M: [-4.83 -7.29 -8.22  7.60 -8.22 -7.90 -3.89]
U: [ 0.38  3.19 -4.16  4.00  0.05 -1.32  3.19]
N: [-8.43 -5.76 -6.87  7.29  2.34  1.32  2.25]
dup U: 	[3.19]
dup M: 	[-8.22]
asked: [-8.43 -5.76 -6.87  7.29  2.34  1.32  2.25]	N

G: [ 1.09  0.97  1.09 -1.83  1.09 -2.39  2.01  1.09  2.28 -0.02]
K: [ 0.56  0.07  0.03  0.08  0.13  2.28 -0.07  0.03  0.74  0.38]
X: [ 4.77  2.38 -2.00  0.89  6.33  6.45 -2.21  5.38 -4.87  0.38]
T: [ 8.19  1.29  1.03 -0.20  4.12  2.68 -2.26 -0.02 -4.62  1.70]
Z: [ 4.77  2.38 -2.00  0.89  6.33  6.45 -2.21  5.38 -4.87 -0.83]
V: [-5.04 -5.04 -5.04 -1.74 -5.04 -5.04 -2.76  3.24 -5.04 -5.04]
dup V: 	[-5.04]
dup G: 	[1.09]
asked: [ 4.77  2.38 -2.00  0.89  6.33  6.45 -2.21  5.38 -4.87  0.38]	X
asked: [ 4.77  2.38 -2.00  0.89  6.33  6.45 -2.21  5.38 -4.87 -0.83]	Z

